Here is a tiny trained network, its code and every weight. The questions are about switching its units off for an input and a class, where a switched-off unit gives its printed mean instead of its output.

import numpy as np


def w(rows, s, z=0):
    codes = np.array(rows[::2]) - 128.0
    scale = np.full(codes.shape[1], s)
    scale[-1] = z or s
    return codes * scale


def norm(h):
    return h / np.sqrt((h * h).mean(-1, keepdims=True) + 1e-5)


def f(y):
    return np.maximum(y, 0)


def log_softmax(a):
    a = a - a.max(-1, keepdims=True)
    return a - np.log(np.exp(a).sum(-1, keepdims=True))


def net(x, mask):
    res = np.array(x, float).reshape(1, 5) / 4 @ E
    u = 0
    for l in range(2):
        y = f(norm(res) @ A[l][:, :-1].T + A[l][:, -1])
        res = res + np.where(mask[u : u + 4], y, B[l][:, -1]) @ B[l][:, :-1]
        u += 4
    return log_softmax(norm(res)[-1] @ U[:, :-1].T + U[:, -1])


A, B = {}, {}
E = w([
[218,101,183,6,84,160,107,93],'x0',
[82,90,137,134,149,149,217,122],'x1',
[144,147,146,170,62,57,227,86],'x2',
[147,68,61,209,100,211,91,89],'x3',
[232,253,161,110,152,199,92,105],'x4',
],0.0058)
A[0] = w([
[150,122,131,164,116,140,55,129,59],'L0N0',
[112,86,171,59,92,94,211,88,158],'L0N1',
[145,156,116,174,40,109,175,2,115],'L0N2',
[145,56,142,86,130,175,191,103,2],'L0N3',
],0.0078,0.0024)
B[0] = w([
[163,98,60,155,64,144,109,106,187],'L0N0',
[129,146,191,227,180,133,212,219,253],'L0N1',
[144,123,136,157,114,122,205,254,244],'L0N2',
[116,137,90,194,64,125,56,136,184],'L0N3',
],0.009,0.0044)
A[1] = w([
[5,107,125,128,137,64,132,123,86],'L1N0',
[130,135,120,114,115,143,49,81,1],'L1N1',
[139,44,154,151,84,151,154,195,143],'L1N2',
[107,147,101,115,129,164,102,99,6],'L1N3',
],0.011,0.0034)
B[1] = w([
[100,157,117,66,254,50,147,56,196],'L1N0',
[91,63,147,135,186,147,60,140,164],'L1N1',
[155,144,88,115,50,115,133,169,254],'L1N2',
[166,86,183,76,77,127,63,139,145],'L1N3',
],0.0099,0.0083)
U = w([
[157,118,74,167,37,161,115,153,198],'0',
[55,98,146,117,92,117,142,95,2],'1',
[85,127,153,166,145,187,154,75,11],'2',
[65,128,75,105,234,68,122,49,110],'3',
[152,99,126,109,137,198,5,134,125],'4',
[178,181,209,56,134,164,137,103,69],'5',
[123,167,141,140,143,53,220,208,232],'6',
],0.015,0.0044)

Each question gives the input, the list of numbers given to net, and the class t.
The units are the neurons (one row each of A and B). Each row of codes is followed by its name. A weight is (code - 128) times the scale printed after its matrix; where a second scale follows, it is the last column's (A, B and U).
mask holds one flag per neuron, layer by layer. A switched-off neuron (its flag False) gives its mean, the last column of its row in B, instead of its output. The means were averaged over made-up inputs and are rounded, as every weight is.
A unit's drop is (log p(t) with every unit on - log p(t) with that unit switched off) / (log p(t) with every unit on - log p(t) with every unit switched off).
The circuit of an input: a set's keep is (log p(t) with only the set's units on - log p(t) with every unit switched off) / (log p(t) with every unit on - log p(t) with every unit switched off). Starting from all 8 units, units are removed one at a time, each time the one whose removal leaves the highest keep (on an exact tie, the one counted first), for as long as the keep stays at least 0.8.
units of the circuit, in order: the units of the circuit, biggest drop first
most important unit: the unit with the biggest drop
k most important neurons: the k neurons with the biggest drops, biggest first
k most important neurons of layer l: the k neurons of layer l with the biggest drops, biggest first
drop when u is switched off: that unit's drop, to one decimal
input [2,-2,-6,-6,-1], class 4: 4 most important neurons -> [L1N0; L0N2; L0N1; L1N2]
input [6,2,2,0,4], class 6: units of the circuit, in order -> [L0N1]
input [-7,3,-7,4,4], class 4: 3 most important neurons -> [L0N2; L0N1; L1N2]
input [-1,8,-6,-3,0], class 3: units of the circuit, in order -> [L0N2; L1N0]
input [-4,1,-1,-7,1], class 3: 2 most important neurons of layer 1 -> [L1N0; L1N2]
input [8,6,6,6,2], class 6: 3 most important neurons -> [L0N2; L0N1; L0N0]
input [-4,-6,-7,-8,7], class 4: 2 most important neurons of layer 1 -> [L1N0; L1N1]
input [-8,3,-7,-1,5], class 4: units of the circuit, in order -> [L0N1; L0N2; L1N3]
input [-5,8,-2,-1,8], class 2: units of the circuit, in order -> [L1N2; L0N2]
input [-8,-1,0,3,6], class 0: 2 most important neurons -> [L1N0; L0N1]
input [-7,5,-6,5,5], class 4: units of the circuit, in order -> [L0N2; L0N1; L1N3]
input [1,-8,1,-1,1], class 4: units of the circuit, in order -> [L0N1; L0N2; L1N1]
input [0,-3,-6,-5,1], class 4: 3 most important neurons -> [L0N1; L1N0; L0N2]
input [4,2,-2,4,2], class 4: most important unit -> L0N2
input [1,2,0,-4,5], class 5: 2 most important neurons -> [L0N2; L1N2]
input [-7,-2,-2,-1,5], class 0: 2 most important neurons -> [L1N0; L1N1]
input [-8,6,-8,7,1], class 4: 3 most important neurons of layer 1 -> [L1N3; L1N0; L1N2]
input [8,1,6,7,-1], class 6: 3 most important neurons -> [L0N2; L0N1; L0N0]
input [-5,8,-6,-7,0], class 3: 2 most important neurons -> [L1N0; L0N2]
input [-8,-5,5,4,-8], class 3: most important unit -> L1N0
input [-5,-5,-6,2,-7], class 3: drop when L1N0 is switched off -> 0.3
input [1,-5,2,-8,6], class 5: drop when L1N2 is switched off -> 0.2
input [-4,-5,-1,2,7], class 4: drop when L1N3 is switched off -> 0.0
input [-2,-4,-8,-2,-6], class 3: drop when L1N0 is switched off -> 0.1
